Every row comes from one small tree of marks. The marks that hang from a mark follow it in brackets, in alphabetical order. Every link used is in the known rows. Which tree was each row made from?
Each row is shifted at random along 4 fixed directions that mean nothing.
Known rows
M[H[P[C[R W]]]]: [-225 -109 -124 -143  254   42  240 -223  266   54   22  122   13 -297
 -276  -43 -212   32  178 -230  227   82  -16  -40  143  384 -481   81
   -3 -387  254   30  103   64    1  195  -64  -78    2   53  405   91
  214  156  -58  109  191   13  226   36  -38  141  -97   39  173 -346
  139 -360  111]
D[E[B] F]: [ -18 -327 -132  -29  144  -98 -126 -295    3  155 -174  315  257  118
  -12 -155  -98  -97  215  -54 -245  -51   33 -172  -35  133  172   95
 -147 -302  118 -145  155   47  -86  286   94  137   87 -122  279  -22
  -62   27  -40 -211   55  -89  -90   -1   49  142 -339 -212   -7 -359
  -80 -187   67]
F[D[E[B C] R]]: [ 193  -24   99  121  -80  141  -89  145  -67  167 -193   32   14  -69
   44   10  129 -113  203 -217 -212 -103  -81   70   97  225 -133  185
 -237 -231   -6 -145  -94 -259 -125   63  -60 -181 -124 -255  -92  -64
    0    6   13 -146  -14  -87  126  195   99   18 -212 -183  149  -83
  213  207 -227]
F[D[B E]]: [-200 -322 -162  -32   92 -153 -154 -200  104   65  -67  110  -67   22
  -34   60  -35 -158  147  119 -110  -21  -64 -175  -73   90   86 -164
    3   32  -15  -59  144   98  -99  162  208  -85   98  158  334  101
 -137    3  -60  -23  -74   66  -89 -154   50  101 -121   70  -98 -215
   -3 -134  112]
F[D[E[B R] G[Q[H]]]]: [ -34 -121  -49  119 -163  -14 -165   59   65  158 -220  -67 -197 -101
  -25  231   -7 -114  217  -12  -69 -276  -95   68   77  197  -32  -72
 -121  124 -142 -146   51  -99  -39  126   92 -173   52   14   27   52
 -104   23  -69  -48 -219   69   83   23  166   36  -85  120  -47  -26
  116  197 -104]
D[B E[C]]: [ 381  130  352  193 -159  123 -125  366 -222  114 -204 -161   10  -88
  226  -44  189   10  114 -175 -284 -259  -49  200  230   91   30  212
 -218 -104  -36 -128 -275 -455 -108  -89 -103 -218 -263 -439 -315  -78
   51  -74   11  -32 -124 -137  131  164  212  -47 -134  -70  137  208
  373  457 -355]
G[B[D[F]] Q[K[A] U]]: [ -60  -13 -176  -19 -257 -194  -29  -88  263  213 -188   43 -132  -52
  -29   87 -362 -155   50  -81 -172  -73  -49   94 -204  160   68  -37
 -203  -72 -102 -245  215 -113   95   49   58  159   19 -185   34 -150
  -15   56  -60 -271 -171 -133   73   -7   30  -48 -134 -107  -88   16
  -14  -46 -138]
Q[H[M] K[G] U[A]]: [-132   63 -123 -164 -159  -97   16 -162  325  229  -90   41 -151 -209
 -140  119 -136 -166  258 -216   21 -263  121   33  -29  120  -26   78
  -59 -300    6 -103  103  -40   83  169 -176  120   37 -248  204  -93
   67  221  -65   -6 -158 -136  350  160  -52  -40   19 -142   70  -66
  -38  -57  -73]
C[D F R[G[Q]] W[X]]: [  42 -245 -148  208 -177  228 -191  129  137   84  -80 -277 -236  193
  -94  404 -149 -319 -208  -73  145  -81 -109  231  125  -73   42 -261
 -138  461 -259  -88  -57  132  -28 -193  304 -356  478  292 -158  -59
 -315 -194   44 -266 -372  230   -7  -26   22 -114   23   75  -64   -1
 -173  135  -21]
W[F[D[E[B]]] G[Q] X]: [-167 -462   76   58  157 -318 -356 -325  -62  133 -239   62  423  240
   40 -158   30  127  436  219  -84 -542  175 -259  -59  -67  457  -82
  -32  240   74   21   38  -88  -25  371  328  247  108  -35  477  207
 -239 -117  -51  324 -267  202 -420 -284  224  150 -281  234 -260 -148
  171   -3  205]
K[A[B] Q]: [ -49  -90 -417  -51 -190  -51 -127  -29  235  127   -1  -10 -147   63
    9  191 -131 -177 -103   -2  -46   61 -155   26 -235  -15    9    6
 -155   53 -166 -117  109   55   19  -42  144  -18  221   -5  -97  -17
 -202    6  -69 -288 -192   52   62  -69  -89  -92   16  -63  -65  -30
 -212  -64   57]
U[A[B[D[E R]]]]: [-223 -150 -152 -133  163  -81  147 -322  181  123  -47  192   -5 -196
 -304  -82 -138  -88  173  -50  -17   86  -83 -124  -10  272 -296   91
  -78 -368  180  -60  172   46  -79  193  -53   -1 -167  -20  399  -34
  151  224  -52   -4  177 -118  103   53  -75  139  -99  -71  124 -337
   90 -370   90]
F[D[G[B Q[H K U]]]]: [-318    0  -97 -130 -163 -256  -11 -195  299  122 -158  -56 -263 -261
  -91  218 -262  -61  278  105   58 -274   13   -9 -107  244    7 -265
   72  141  -94 -129  194  -55  140  189   84  110   26  107  358   42
   -2  104 -101  172 -245   38   90 -114   83   32   -4  253 -151  -44
  109   10  -30]
X[F[D[E[R]]]]: [-103 -179   58  156  -13  -22 -250   -9  -53 -110  -11  -12  -70  127
   51   85  144  -47   63   36  -49 -242  -31  -62   74    7  101 -269
    6  325  -98  -17  -24  -40  -25    4   79 -174   66  276  -45  185
 -169 -174  -50  111 -130  128 -209 -246  100    4   47  245 -181  191
  -43  132   10]
P[C[R] X[F]]: [  51   84  -16  110    6  208   66  122   58  -41   12  -62  -46  -88
 -200  -34  -51   66  -92 -122  125   36 -109   59   12   39 -228   42
  -64   63  -30   11  -81  -38  -51 -159   -6 -213  -23  125  -85   23
   90  -51  -56  -19  -23    4   -3    5 -131  -82   29  -10  137   35
  131    2  -29]
E[B C[F] D R[U[A]]]: [ -40 -155  116  189  118  156  -59 -144   64  -19  -60   10   25   14
  -35  102  120 -111  154 -245  190 -196   -2   10  197  203 -230 -130
 -174  -25   14    6  -64  -87    8   91    1 -249  -59  235  -74  -21
  -10  -11  -20   24   34  145  -14  -79  -54  119   91  -76  107    9
  -10    4   35]
F[D[B[E] G R]]: [  97 -105 -219   21 -180   97  -88   55   59  273 -106   70  -92  -39
 -138   68  -43 -296   94 -108 -318  120 -146   29  -93  155  -86  161
 -203 -226  -75 -180  116   36 -165   15   29 -122  108 -197   60 -123
  -93   92    5 -383  -28 -170  179  282   38  -33 -277 -252  111 -277
   47   35 -144]
F[D[B[E[R]] G[Q[U]]]]: [ 275   44  291   45 -220   46 -246   46 -232  304 -283   96  326   -7
  186 -233  142   12  429 -216 -441 -430  111   59  121  226  194  287
 -224 -321  104 -248 -171 -437  -62  144 -186  206 -163 -592  -13  -54
    7   -2   52  -73  -27 -267   37  287  322  -18 -437 -171   44  -66
  279  359 -348]
U[A[B[D] Q[H K[G]]]]: [-617 -374 -534 -303  185 -408   89 -723  582   31    0  156 -180 -119
 -383  275 -423 -104  167  170  310  -86  -72 -260 -284  201  -87 -295
   34  -22    1  -37  476  353  102  340  246  136  204  457  723   71
  -87  233 -212   92 -158  193  -34 -371 -230  178  145  206 -178 -305
 -316 -662  465]
P[C[B[D[F G R]]]]: [ 134 -144   82   79  -82   49  -33   -3  -22  123 -142   51   62  -30
 -168  -47 -115  -81  104 -124 -262  -41  -56   67   60  194  -42  104
 -209 -160   69 -158   59  -69 -187   29   32 -124   11 -125   60  -86
  -19   75   -8 -176   13 -157   86  167   91   69 -304 -122   88 -135
  161   68 -146]
A[B[D] Q]: [ 231   49  136   93 -214   25  -70  137 -123   50  -60 -161   75   83
  199   65   49   46  -17  -29 -171 -161  -95  152   -2   33  122   98
 -234   37  -34 -172 -124 -246  -47 -133  -18   58  -80 -255 -215 -169
 -121  -47   45 -175 -128  -42  -65   41  110  -66  -78  -61   -3  218
   72  203 -194]
M[H[P[C[F[D]]]]]: [-178 -251 -132    4   40    4   36 -130  225   -5   44  -64 -113 -100
 -199  141 -198  -81   15    2  189   98  -74  -43  -25  196 -226 -220
  -60   94    0  -21  172  176    6   19  205 -162  171  282  256    7
  -86   26   -2  -77   49   95  -16 -106  -76   65  -49   81   15 -148
   20 -202  121]
U[A[Q[K]]]: [ 123  -45  -10  -44 -120  -51  -83  -57   27  154 -152  -15   55   66
   46   -2  -34  -12   21  -29  -56 -132   27   38  -81  -40   92  144
 -179  -72  -32  -82    8  -84   -6   56   13  180   -6 -258  -10 -146
  -91   40    5 -161  -60  -45   -7  132  -51 -112 -105 -178   -1   30
  -68    3  -69]
W[F G[B Q] X]: [-318  -95 -415 -111   82 -174  146 -225  305  127  -67   -8   -4 -149
 -345   59 -340  -24   78  177  239  126  -48 -123 -308   44 -201  -34
   25  113  -32  102  288  191  132  199  220  155  106  102  418  -40
   15  111  -88   56 -109  125  -44  -63 -129   72  -28  102  -49 -342
  142 -339  256]
Q[H[M P] K U[A]]: [-375  174  199 -242   83 -213  254 -261  291   31  -22  -29 -195 -558
 -203    8  -98   62  394 -163  251 -403  176  -35  189  336 -327  -61
  145 -331  258   94    8 -224  125  215 -399   96 -357 -139  493   30
  353  262  -93  531  -11 -148  366  -10    9   82  171  204  130  120
  328 -154  -69]
C[D[E[B]] F R W]: [-261 -611 -361   18  213   37 -248 -402  341   70  -55  281   -3  242
 -134  231 -163 -413   91 -232   17  -58  -40 -115   85  130   37 -270
 -107  -37    2 -133  174  285 -111  220  322 -243  557  415  372  134
 -322  -78  -66 -259 -157  237  -49 -202   -3  175 -177  -44 -110 -485
 -402 -305  238]
F[D[G[B[E]]]]: [ 129  104  196   -4 -166   82   15   39  -75  120 -115  -76   97 -141
   15  -88   13  -72  167 -135 -145 -153   27   47    9  179  -56   99
 -152  -94   41  -94  -90 -221  -11  -30 -104   48 -114 -284  -29  -94
   71   -6   95  -42   17 -160   73  196  192  -30 -158  -39   86  -64
  209  191 -242]
Q[H[M P[X]] K[A G] U]: [ -79 -252 -266   49 -163 -197 -284  -72  202  215  -94  -49 -166  105
  133  212 -102 -132  183  -90 -118 -463  105  -45  -32  -56  524  -92
  -85   29 -198 -144   95   27   31  106  102   72  326 -134   55  148
 -254  -64 -138 -108 -489   10   74 -234  140 -110  -83  -19 -148  208
 -256   27   26]
X[F[D[E R[G]]] W]: [  85 -438   98  286  -90  -43 -534   34 -287  -10 -102  -19   51  535
  340   43  218 -108   41  107 -366 -337   53  -94   67 -142  647 -274
  -70  454 -195 -130  -39   26 -107    9  200  -42  333  166 -263  189
 -430 -352  -15 -163 -298  114 -381 -306  288 -116 -132  116 -345  332
 -323  296  -87]
C[W[G[Q[U]]]]: [  63 -123 -119  -34 -106  -60 -177  -57   68  236 -155  124  166  142
   92  -17 -132 -102  142 -151 -188 -111   86   55  -48   31  221  127
 -114 -191   15 -173   62  -34   51  187   41  220  228 -282   48  -77
 -133   -7   -5 -228 -115  -36   27  121   84  -25 -274 -208  -98 -182
  -84   34  -89]
E[D R[G[B]]]: [ 222  260  399  255 -215  248   34  338 -262  -25  -57 -380  -85 -113
  180  123  241   63   63 -117   84 -348    1  236  253  127 -111   24
 -122  271  -70   22 -314 -329  -31 -183 -154 -170 -221 -105 -481  -32
   97  -88  128  168 -106   65  109  124  291  -89  149  145  118  386
  238  498 -319]
R[E[B] U]: [-142 -440 -326  182  231  -68 -229 -221   28   53    5  122   22  291
  136   69    0 -213   -7  116   54   77  -24 -230    5 -100  395 -239
   -1  124 -147  -49  150  307    4  145  352  -51  272  307   67   92
 -242 -164  -24 -251  -90  189 -318 -376   -1   70  -19 -127 -137 -176
 -337 -261  281]
P[C[R[G]] X[W[F[D[E]]]]]: [ 236 -469 -388  139  -29  160 -224  -63   27  360 -213  188  239  382
  -91  -48 -159 -267   11 -187 -283  210  -60  -80 -227   -8  286  287
 -368 -235  -98 -250  173  268 -205  115  290   52  462 -189   12 -183
 -278  -88   58 -730  -63  -30 -106  208  -79 -125 -503 -619   65 -446
 -288 -157  -23]
X[F[D] W[G[B Q]]]: [-186   11  179  -44  -67  -99  -76 -109   16  -78  -73  -44   86   12
  108  -43   -7   81  180   25   23 -280  104  -73 -150  136  -32 -204
   13  276   63   41  -19 -208  137   61  -78  206    1   53   52   82
  -21 -113  -45  191 -143   64 -147 -151  182  -33   56  302 -211  200
   86  112 -113]
U[A[B[E[D[R]]]]]: [-176  -23   91  -27  129  -31  120 -214   93    1   -9   21  -23 -219
 -186  -38    8    9  177  -83  108 -157  -43  -49  120  244 -308    7
  -65 -159  154   25  -10 -123  -38   91 -120  -81 -265   57  211   44
  170  122  -49  226   99  -11   60  -51   -8  100   73  113  107  -35
  169 -155   21]
G[B[D[R]] Q[H]]: [  -8  -83 -340   78 -184   -4   54   71  215  241 -149   50 -268   -3
  -65  233 -294 -210  -64  -45 -136  274 -177  103 -178  155  -85   40
 -198  -95 -187 -233  281  104    3   28  121   18  146  -76  -27 -181
  -80  131  -63 -542  -99  -72  152  119    2  -35 -136 -220   -8 -158
  -99 -121  -94]
Q[H[M] U]: [ -58 -164  -92   55  -84 -135 -185  -36   89   86  -51   56 -110   82
  136  138  -26 -113  129  -43 -139 -184   68  -24   62  -19  340 -131
   12  -14  -99 -145   92   55   30  130   34   45  176  -17   44   38
 -181    4  -61 -108 -193    5   26 -136   78    4  -77  -55 -131   68
 -142   50  -27]
Q[H[M] K[A]]: [ 258 -241 -131  115 -305  -66 -350  103   44  274 -214   30  -33  326
  304  157    8 -234   46 -188 -355 -264  106   54  -68 -169  575  121
 -274  -55 -217 -262   50  -11  -71   53  104  137  356 -378 -251  -68
 -369  -60   15 -491 -339  -44   75   68  148 -180 -251 -350 -114  133
 -365  214 -187]
R[E[C[D]] U]: [  26  -43  291   84  181   92   36  -78  -92   40 -103   -1  161  -91
   34 -117   47    5  184 -147  144 -158  111    0  304  221  -16   -2
  -45 -217  183  -54 -183 -221   31   70  -68  -66 -218  -70   71  -12
  183  -49   88  137   79  -44  -19  -54  102   76  -37  -41  120  -35
  196  -27  -62]
E[B C R]: [  59    4 -115  213  -16  131  -34  177   58  -62  -19 -107 -224  -38
   20  260   99  -96  -49 -139  110  -15 -166   78   65   63 -198  -75
 -110  145 -221   28   -3  -16   -7  -35   59 -368   16  198 -292   24
  -75  -69  -80  -82 -111  186   49  -85  -47   25  147    6   40  115
  -15  121    1]
X[F[D[B G[Q[K U]]]] W]: [ -18  -43  157 -157 -135 -172 -242 -225   14  210 -266  224  270   96
  185 -174  -15   27  463 -144 -385 -464  193  -72 -146  241  226   94
 -106 -265  169 -211    7 -344   14  254 -202  399   -8 -386  269  -39
  -13    6  -95  -11 -191 -185   15  104  188  -30 -298  -76 -135   14
   48  129 -241]
F[D[B[E] R[G]]]: [-239  -83 -199  -31   34   15   96 -137  148   72   27  -27 -213 -223
 -299   98 -106 -205   76   62   79  109 -151  -86  -21  220 -258 -118
   35   -6  -23   10  135  158  -71   28   52 -208  -16  231  254   20
   68   91   -1   27   29  -15   87   -4  -22   51   29   82   95 -231
  106 -156   59]
B[E[C[R[U]] D]]: [ 199 -133  -75  287  -11  188 -116  153   32  115  -90    4  -79  120
   34  172   25 -250  -39 -298  -43   58 -113  140  165   98   -3   43
 -262 -142 -148 -169  -16  -48  -34  -51   66 -305   62   -3 -287  -98
  -83 -109   16 -378  -53   29   27  -17  -11   -4  -61 -282   68   19
  -85   27  -93]
K[A[B[D[F]] Q[U]] G]: [  72 -312  -62   68 -280 -215 -455 -180  -58  121  -78   14  204  367
  264   42  -44  -49  124   70 -411 -447   14   -1  -97  -52  657 -130
 -233  186 -112 -311   34 -122   -2   31  208  220  274 -112 -111   60
 -427 -155  -35 -180 -329  -21 -283 -289  205  -37 -246   50 -295  210
 -262  193  -21]
E[D R[G U]]: [ 283  -38  124  227  -94  246 -112  131 -263  189 -103  -49  178  199
  176   -2  193  -76  114 -177  -96 -131   67  107  176   77  179  202
 -204 -137   -4 -134 -153  -82  -79    5  -66   29   13 -222 -328 -141
  -33  -46  162 -248   18  -36   22  216  164  -61 -146 -332  126   34
  -76  211 -184]
G[B[D[R]] Q]: [ 109 -131  -88  114 -108  -20  -62   46  -61  151 -173   58    3  143
  114   19 -120  -68  -11   -4 -218   96  -47   17  -95   81  125   42
 -192   -7  -93 -160  128  -35  -16   44  103  128   56 -164 -110  -81
 -120  -14   -8 -384  -33  -72  -74   43  166  -22 -235 -133  -92  -35
  -55  -12 -108]
W[F G X]: [ -62 -150 -205  -92   82  -84  -19 -213  110  225  -69  130  346   93
 -225 -147 -106   13  216   -1  -35  -43   96 -113 -199  -62   68  259
  -61 -205  116   20  123  105  -24  226   96  266  143 -210  378  -77
  -31  105    7   13  -53    3  -27  141 -100   50 -233 -192   46 -376
   63 -192  163]
F[D[B G R]]: [ -29 -171  267  -45  -16  -79 -209 -154 -225   75 -113   69  211   30
   79 -169  194   77  381  103 -302 -371  123 -139   93  142  193  -20
   22   10  156  -39  -91 -174 -154  170  -15  112  -46  -95  248  188
  -90   17    8  269  -25  -71  -75   25  298   76 -288  187  -63  -49
  185  217  -79]
K[G[B[D]] Q[U]]: [-314 -236 -373 -163   69 -272  -80 -438  297  139  -51  256  103   74
  -67   22 -289  -81  225  -10  -25  -76   44 -178 -233  176  145  -93
  -24 -173   30 -116  292   94  119  292  129  259  187   56  378   81
  -56   79 -139  -83 -117   15  -40 -217   36  137  -95   24 -206 -270
 -205 -362  235]
G[B[D[R[U[A]]]] Q[K]]: [-255  -13 -109  103  -33 -140  104  -39  207   26  -47 -165 -406 -174
 -139  183 -210  -98  -69  139  189   53 -127   33  -16  103 -179 -289
    0  260 -169   22  167   30  115  -22  120 -123 -152  231   32  -19
   56   57  -99   25  -89   55  -26 -192  -11   -8  205  188  -72  155
  111 -153   42]

Which tree is each row?
[ 302 -281  -62  279 -311  128 -433  211 -291  235 -112  -70   29  420
  357   85  184 -259   13   61 -481  -22  -13   26  -38 -128  568  -57
 -219  252 -285 -244  -17   50 -114  -66  259   35  351 -152 -386  -47
 -472 -191  108 -527 -173  -38 -193   64  280 -152 -365 -252 -138   38
 -224  373 -196]
F[D[G[B] R[U]]]
[-175 -163 -260  -13  193  128  224  -79  360  141   10  -44 -131 -238
 -322  111 -254  -31   71 -130  332  159 -130   -8    7  285 -439   58
  -77 -224   86    1  112  150  -93   41  150 -240   57  125  412  -18
  150  170  -68  -91    6   88  214   47 -127   97  -28  -88  257 -382
  153 -395  153]
M[H[P[C[B D] X]]]
[  84 -390  104  107  195 -101 -233 -165 -243  115 -100   93  410  330
  262 -261   86  262  242  100 -160 -306  181 -204  104  -43  519   68
  -46  -38   95  -48  -25   16  -63  206  183  282  110 -147  195  193
 -146 -113  -23   15  -32   39 -312 -184  240   50 -322  -17  -98  -46
  -89  -74  139]
M[H[P[X]]]
[  22  328  121   17 -191  141   94  205   62  -12   34 -151  -58 -138
   28   13   39   -7   30 -200    0 -112  -18  159  -82  104 -296   75
  -64   50   14   32 -129 -252   82 -149 -270    2  -85 -172 -242 -102
  148  -24  -18   41 -130  -57  190  143   53 -125  178   55   71  227
  170  236 -267]
X[F W[G[B]]]
[  92 -163   95  283  -30   75 -282  195  -32 -112  -11 -193  -70  234
  113  123   92   -1 -120  -67  -27 -262  -64  101  141 -194  206 -199
  -58  454 -197    7 -165  -77  -58 -162  200 -321  224  232 -253  167
 -248 -296 -100   52 -348  232 -206 -286   45 -100   64  200 -147  322
  -15  257  -15]
P[C[R W[X[F]]]]
[ -19  107    4    5 -250  -94 -112  105  207  206  -47 -105 -206 -127
  100  157  -34  -82  179 -189 -116 -360   35  171   50   69  117   55
  -61 -127  -80 -154  -44 -224   32  -22 -126   26   11 -283  -22    2
   -5   45  -49   40 -309 -100  278    8   69 -118   28  -33   29  256
   28  205 -197]
Q[H[P] K[A] U]
[   4 -298   21  207  -26 -133 -289 -166   37  172 -155   24   69  279
  210   99   81  -27  218  -52  -99 -419   26  -17   80  -18  382  -45
 -193   30 -116 -169   30  -59  -32  175  153   98   68  -35    3   -6
 -232  -13  -69 -115 -241  126 -176 -178   86   15  -51 -131 -109  132
 -186   39   38]
E[B[D] R[U[A[Q[H K]]]]]
[-246  -80  379  -21   60   -4 -114 -218  -32 -233   86  -64   85  -54
  -67  -34  141   80  185   52  144 -409  112  -71  219   78  -46 -394
  160  374  131  102 -189 -138   16  -29    1  -99   -7  403  222  281
  -60 -124   43  570  -20  127 -194 -261  130   92   87  514 -112  132
  134  162   52]
C[F[D] R]
[  21   62  -50  -22 -179   58  -42   65   79  167 -124  -76   85    7
 -133   17  -64  -30   91  -16   11  -66    2   59 -221   15 -113  120
 -120   55  -13  -39    3 -112   36  -18  -13  117   54 -181   81 -154
  -21   13   20  -94 -150  -33   15  200  -52 -102  -76  -70   15  -55
  160   57 -101]
W[G[Q] X[F[D]]]
[-153  112  154   -9   78   29  193  -92 -102   47  -25  -34  -37 -370
 -292 -176  -91   31  171   90   46  -63  -28   17  297  314 -239  -29
  104 -145  196   -4  -56  -92   16   59 -170  -96 -341   24  186   11
  337  103   37  325  177 -215   94   46   79   88  -29  173  191  -83
  413  -13  -59]
D[E F R[G U]]
[ 174 -193  -66   94   75   38   31   66  -85   77 -122  -25   36  -10
   42  -38  -75    6  -17 -120  -24   39   29  -82   12   56  121  127
 -182 -170    9  -13   33   24  -79   43   21   -9   36 -217  -24  -70
  -49  -48  -21 -295   -9  -77  -11   17   57  -48 -247 -247   82   18
   39 -128  -51]
H[M P[C X]]
[  57   49 -273  -83 -199  -13   10  -41  229  323 -201   80  -86  -58
   -4   48 -231 -203   43 -145  -84  123   -9   57 -247   80  -45  173
 -210 -244 -119 -178  178  -19   91  103    7  237   45 -352    8 -271
   -8  129  -11 -447  -30 -147  163  261  -94 -121 -165 -397   53 -221
  -91 -110 -137]
G[B Q[K U[A]]]
[-346 -428 -263  -50  319 -268  -17 -566  153   23 -172  234  130  114
 -132   48 -208    4  256   76  218 -193   92 -319  -80  193  149 -180
   17   -7   42   26  331  258   34  432  214  177  127  332  452  142
  -49   32  -87   58  -32  219 -232 -303   66  219  -71   85 -194 -275
 -277 -463  349]
E[B[D] R[G[Q[K]]]]
[ 255  -64  -18  169 -288  147 -231  230  -70  266 -114  -60  130  140
  -13   47  123 -188  121 -177 -275 -127  -22  147  -43  -44   73  260
 -282  -29  -86 -144  -57 -101 -124   -5   43  -19  154 -366 -182 -153
 -202  -22  125 -255 -112  -46   63  333   90 -101 -270 -266   61  -86
   93  314 -220]
W[F[D[E[R]]] G]
[ 469  215  401  195 -286  159    6  544 -213  174 -252 -425    9 -189
  195   22   59   62   48 -302  -91 -352   66  337  229   53  -33  332
 -310  -49   14  -17 -343 -524  -20 -148 -225  -86 -171 -738 -403 -216
   48 -100   59  -77 -258 -137  243  325  288 -194 -174  -92  155  409
  534  484 -496]
H[M P[C[W[G[Q] X]]]]
[ -10  -10  -87  -60 -157  -54 -111  -37   55   96  -95  -25   11   13
    6   10  -96  -10   30   15   -5 -160   49   18  -94   12   85    5
  -74   88  -50  -48   14  -86   93    9   37  107   97 -108  -92   91
  -63  -25  -26  -23 -136  -33   15  -36  105  -67  -29  115 -101   66
  -70   58   -6]
K[A G[Q]]
[-182 -523 -360  101   24  -93 -444 -220   48  136    9  251   81  500
  148   53   77 -273  143   68 -350   13   -2 -240 -237  -63  421 -202
  -45  117 -113 -127  224  271  -89  180  246   95  494  223  122  107
 -442 -129  -95 -356 -210  105 -265 -226   51  -17 -209 -150 -271 -121
 -406  -95  125]
X[F[D[B R[U]]] W[G]]
[ 353  114  404   58 -211  218  -97  189 -259  241 -150  -55  383  115
  227 -283  178  200  315 -267 -346 -380  149  126   48  199   50  398
 -263 -313  211 -163 -269 -417  -83  -54 -327  261  -94 -645 -108 -137
  108  -33   51 -127  -55 -270  121  393  246 -160 -292 -222  179  158
  214  323 -407]
M[H[P[X[F[D[G]] W]]]]
[  33 -153  171   84   16  138 -118 -130  -99  172 -196   43  164  -38
  -15  -56    0 -124  254 -106  -32 -254   79   28  264  273    7  -19
 -143 -104  158 -150 -129 -205  -42   91   -8  -19  -24  -86  121  -16
   26  -36   76  -36  -13  -89    1   66  216   63 -225   -5   75 -146
  161   66 -112]
C[F R[E[D[B G[Q]]] U]]
[ 153 -322   57  286  -41  137 -234   31 -154   68  -81 -133   39  327
  253  124   41 -252  -68 -116  -89 -151   22   38  186  -56  418 -156
 -176  267 -159 -132  -87   66  -81  -74  232 -110  320   63 -299   18
 -265 -281  140 -300 -188  131 -185 -142  296  -75  -89  -60 -111   47
 -282  148  -96]
C[R[E G[B[D]]] W]
[-102  203  229 -209  -16  -71  137 -174   42   97 -139   54  176 -280
  -94 -164 -110  214  333  -53   73 -322  161   18   68  267 -144  144
   33 -256  246  -36  -72 -292  125  166 -240  275 -220 -266  269   42
  279  165  -32  328    8 -168  173  119  134   66  -45  180   64  -63
  267   26  -82]
K[G[Q[H]]]
[-105  -37 -205   51   86   59  131   -1  242  -80   26  -44 -179  -81
 -224   85 -258  -20 -195  -92  195  160 -169   26  -82   64 -246  -99
  -39   55  -60   17   85  130    7  -84  101 -254   92  284   39  -24
   70  -42 -151 -105  -85  102    3 -114 -225  -39  111   -6   58  -30
   18 -200   80]
P[C[W] X[F]]
[  13  371   29  -38 -116  211  294  104   73  109   47 -255 -165 -453
 -159    9  -34  -65  -60  -49  266  123 -179  183   99  214 -510  138
 -113 -173   71  -33 -187 -220   91 -197 -227  -91 -397 -207  -97 -291
  297  129   91   -1  127 -169  209  214 -164 -116  207 -102  352   12
  365  -24 -170]
R[E U[A[B Q]]]
